Below are the code and all the weights of a small trained network. Each question names an input and a target symbol and asks about switching units off, where a switched-off unit gives its printed mean instead of its output.

import numpy as np


def w(rows, s, z=0):
    codes = np.array(rows[::2]) - 128.0
    scale = np.full(codes.shape[1], s)
    scale[-1] = z or s
    return codes * scale


def norm(h):
    return h / np.sqrt((h * h).mean(-1, keepdims=True) + 1e-5)


def f(y):
    return y / 2 * (1 + np.tanh(0.7978845608 * (y + 0.044715 * y**3)))


def softmax(a):
    e = np.exp(a - a.max(-1, keepdims=True))
    return e / e.sum(-1, keepdims=True)


def log_softmax(a):
    a = a - a.max(-1, keepdims=True)
    return a - np.log(np.exp(a).sum(-1, keepdims=True))


def net(x, mask):
    ids = ['βεηξπστψω'.index(c) for c in x.split()]
    T = len(ids)
    res = E[ids] + P[:T]
    u = 0
    for l in range(2):
        r = norm(res)
        for j in range(2):
            rows = slice(3 * j, 3 * j + 3)
            q, k, v = (r @ M[l][rows].T for M in (Q, K, V))
            z = softmax(np.where(np.tri(T) > 0, q @ k.T / 3**0.5, -1e9)) @ v
            o = O[l][rows]
            res = res + np.where(mask[u + j], z, o[:, -1]) @ o[:, :-1]
        u += 2
        y = f(norm(res) @ A[l][:, :-1].T + A[l][:, -1])
        res = res + np.where(mask[u : u + 12], y, B[l][:, -1]) @ B[l][:, :-1]
        u += 12
    return log_softmax(norm(res)[-1] @ U[:, :-1].T + U[:, -1])


Q, K, V, O, A, B = {}, {}, {}, {}, {}, {}
E = w([
[209,195,134,118,191,160],'β',
[186,210,96,205,152,164],'ε',
[86,106,163,220,135,57],'η',
[179,186,67,75,90,117],'ξ',
[108,148,175,95,184,216],'π',
[57,166,165,105,177,105],'σ',
[49,161,89,110,72,134],'τ',
[119,113,146,2,117,136],'ψ',
[88,157,111,218,107,202],'ω',
],0.012)
P = w([
[78,172,57,108,192,109],'0',
[100,227,168,101,97,116],'1',
[145,153,138,132,113,119],'2',
[105,197,147,120,117,117],'3',
[86,125,39,115,179,112],'4',
[60,157,96,114,132,143],'5',
[159,75,113,129,111,133],'6',
[114,229,254,119,68,140],'7',
[81,64,45,109,169,116],'8',
[70,138,116,125,134,163],'9',
[103,130,51,124,186,87],'10',
[143,193,234,162,72,161],'11',
],0.0074)
Q[0] = w([
[117,70,59,122,183,127],'0.h1',
[99,148,112,122,140,145],'0.h1',
[127,108,78,137,165,126],'0.h1',
[50,125,121,201,113,107],'0.h2',
[195,147,142,194,135,188],'0.h2',
[134,159,2,117,43,109],'0.h2',
],0.036)
K[0] = w([
[141,199,202,130,69,128],'0.h1',
[156,101,147,134,97,142],'0.h1',
[125,158,185,125,94,121],'0.h1',
[49,112,129,191,99,117],'0.h2',
[209,139,138,199,143,176],'0.h2',
[126,166,3,113,57,102],'0.h2',
],0.035)
V[0] = w([
[176,99,73,153,45,16],'0.h1',
[223,87,214,41,207,23],'0.h1',
[19,115,165,98,139,24],'0.h1',
[71,118,86,226,26,106],'0.h2',
[187,218,92,131,115,44],'0.h2',
[193,117,43,41,2,190],'0.h2',
],0.016)
O[0] = w([
[89,125,58,136,119,18,11],'0.h1',
[125,180,243,132,88,46,11],'0.h1',
[13,195,135,145,148,146,159],'0.h1',
[97,32,98,223,51,135,109],'0.h2',
[169,152,54,132,83,87,162],'0.h2',
[146,176,128,61,7,193,110],'0.h2',
],0.014,0.012)
A[0] = w([
[241,111,223,157,106,118,136],'0.n1',
[191,189,122,232,132,176,154],'0.n2',
[161,127,151,98,212,126,63],'0.n3',
[81,199,70,162,157,187,167],'0.n4',
[71,129,115,22,18,145,191],'0.n5',
[199,2,101,61,153,146,2],'0.n6',
[169,127,54,202,121,42,178],'0.n7',
[115,88,128,120,122,202,104],'0.n8',
[136,190,100,57,89,126,144],'0.n9',
[97,68,148,202,131,126,50],'0.n10',
[136,240,151,252,113,148,101],'0.n11',
[108,160,197,154,81,46,110],'0.n12',
],0.017,0.0054)
B[0] = w([
[129,45,114,222,157,129,182],'0.n1',
[133,124,105,137,142,202,201],'0.n2',
[64,134,84,158,85,133,201],'0.n3',
[105,88,104,172,184,133,255],'0.n4',
[85,71,122,75,166,75,248],'0.n5',
[107,253,106,155,189,137,193],'0.n6',
[142,114,41,117,191,167,191],'0.n7',
[120,123,128,76,148,159,201],'0.n8',
[188,89,136,168,168,124,213],'0.n9',
[195,126,218,113,123,129,181],'0.n10',
[117,201,99,55,178,157,184],'0.n11',
[166,88,175,36,117,87,153],'0.n12',
],0.029,0.01)
Q[1] = w([
[94,111,122,184,208,133],'1.h1',
[135,190,176,147,143,91],'1.h1',
[90,200,154,105,31,107],'1.h1',
[132,136,145,181,57,143],'1.h2',
[130,69,180,155,250,129],'1.h2',
[201,151,161,121,121,63],'1.h2',
],0.019)
K[1] = w([
[183,129,130,118,210,168],'1.h1',
[112,95,202,87,162,126],'1.h1',
[128,92,154,105,5,125],'1.h1',
[168,143,119,198,89,113],'1.h2',
[132,3,97,3,102,131],'1.h2',
[98,166,179,202,87,91],'1.h2',
],0.018)
V[1] = w([
[118,120,146,148,19,101],'1.h1',
[67,142,56,122,116,110],'1.h1',
[98,93,151,50,56,105],'1.h1',
[152,61,75,4,140,132],'1.h2',
[67,112,125,116,33,139],'1.h2',
[103,109,178,122,162,145],'1.h2',
],0.02)
O[1] = w([
[133,106,115,79,252,143,5],'1.h1',
[98,175,140,83,106,136,147],'1.h1',
[169,92,97,39,164,160,27],'1.h1',
[155,108,138,22,11,111,251],'1.h2',
[76,84,75,183,93,150,100],'1.h2',
[118,114,163,105,130,143,146],'1.h2',
],0.015,0.031)
A[1] = w([
[65,135,113,144,56,112,230],'1.n1',
[80,37,73,80,210,164,185],'1.n2',
[84,97,170,146,82,85,194],'1.n3',
[128,223,153,219,87,123,167],'1.n4',
[177,208,178,218,150,169,62],'1.n5',
[190,106,136,58,161,96,10],'1.n6',
[200,157,105,120,210,72,254],'1.n7',
[40,76,206,146,141,152,108],'1.n8',
[93,152,173,142,109,24,29],'1.n9',
[148,153,144,122,144,248,150],'1.n10',
[128,152,65,87,147,164,62],'1.n11',
[75,145,39,45,202,49,141],'1.n12',
],0.015,0.0025)
B[1] = w([
[123,120,88,67,62,124,252],'1.n1',
[164,89,227,70,102,104,161],'1.n2',
[100,93,195,93,129,76,208],'1.n3',
[94,71,147,69,38,121,224],'1.n4',
[103,156,162,134,5,116,185],'1.n5',
[96,131,108,200,106,182,152],'1.n6',
[208,183,129,147,108,89,137],'1.n7',
[77,101,207,97,78,105,179],'1.n8',
[155,145,140,134,227,72,167],'1.n9',
[180,140,80,93,198,137,190],'1.n10',
[113,137,127,151,243,129,160],'1.n11',
[136,119,97,221,253,93,164],'1.n12',
],0.025,0.011)
U = w([
[173,213,106,164,60,94,91],'β',
[153,137,84,149,159,167,225],'ε',
[172,82,166,214,126,94,182],'η',
[225,83,47,79,112,33,1],'ξ',
[39,199,187,98,127,165,67],'π',
[60,152,116,158,155,54,186],'σ',
[66,9,85,95,141,152,106],'τ',
[189,129,187,59,181,107,193],'ψ',
[147,105,198,139,105,244,73],'ω',
],0.011,0.0053)

Each question gives the input, a string of symbols that net reads in full, and the target symbol t.
The units are the heads (3 rows each of Q, K, V and O) and the neurons (one row each of A and B). Each row of codes is followed by its name. A weight is (code - 128) times the scale printed after its matrix; where a second scale follows, it is the last column's (O, A, B and U).
mask holds one flag per unit, layer by layer, with each layer's heads first. A switched-off unit (its flag False) gives its mean, the last column of its rows in O or B, instead of its output. The means were averaged over made-up inputs and are rounded, as every weight is.
A unit's drop is (log p(t) with every unit on - log p(t) with that unit switched off) / (log p(t) with every unit on - log p(t) with every unit switched off).
The circuit of an input: a set's keep is (log p(t) with only the set's units on - log p(t) with every unit switched off) / (log p(t) with every unit on - log p(t) with every unit switched off). Starting from the 12 units with the biggest drops (on a tie, the unit counted first), units are removed one at a time, each time the one whose removal leaves the highest keep (on an exact tie, the one counted first), for as long as the keep stays at least 0.8.
units of the circuit, in order: the units of the circuit, biggest drop first
most important unit: the unit with the biggest drop
top k neurons: the k neurons with the biggest drops, biggest first
k most important neurons of layer l: the k neurons of layer l with the biggest drops, biggest first
which heads matter: for each layer, one digit per head in row order, 1 if its drop is at least 0.15 and else 0, layers parted by /
input ε ψ τ β, target β: most important unit	0.h1
input ω σ ψ β τ τ π β ψ ω, target ω: units of the circuit, in order	0.h1; 0.n2
input π ω η ξ σ σ, target σ: top 2 neurons	1.n9; 0.n2
input ω ξ τ ψ σ η ψ ψ τ, target ψ: units of the circuit, in order	0.h1; 0.n12
input σ β ξ ω ψ β ξ β ψ π ω, target η: units of the circuit, in order	0.h1; 0.n1
input ψ ψ ψ ξ, target ξ: which heads matter	01 / 10
input ε ξ π π ξ τ β σ, target ξ: units of the circuit, in order	0.h1; 0.n7
input β ξ π ψ η, target η: which heads matter	11 / 00
input σ π ψ ω τ τ τ τ, target τ: which heads matter	10 / 00
input ψ ε ω β σ, target β: 4 most important neurons of layer 0	0.n5; 0.n6; 0.n4; 0.n8
input ξ β σ τ ψ τ β ξ ψ ψ ψ ε, target ψ: units of the circuit, in order	0.n12; 0.h1
input τ σ τ τ τ ψ η β β ε, target ε: 3 most important neurons of layer 0	0.n7; 0.n11; 0.n5
input ξ ξ η, target ξ: which heads matter	11 / 01
input τ ξ ξ σ ε τ ψ τ τ ξ ψ ε, target τ: top neuron	0.n4
input σ τ ψ ψ, target π: 2 most important neurons of layer 1	1.n6; 1.n2
input ψ σ β τ ξ π σ ψ, target ξ: which heads matter	11 / 00
input τ π π τ σ ω, target ω: which heads matter	11 / 00
input ε σ ω ε τ ω, target ε: which heads matter	10 / 00
input ω η ψ ξ τ σ, target ψ: which heads matter	10 / 10
input π η τ ε β β β π ψ ψ ψ τ, target ψ: 3 most important neurons of layer 0	0.n4; 0.n7; 0.n1
input ψ η π, target ψ: top 2 neurons	0.n6; 0.n9
input τ ψ ε, target ε: most important unit	0.h2
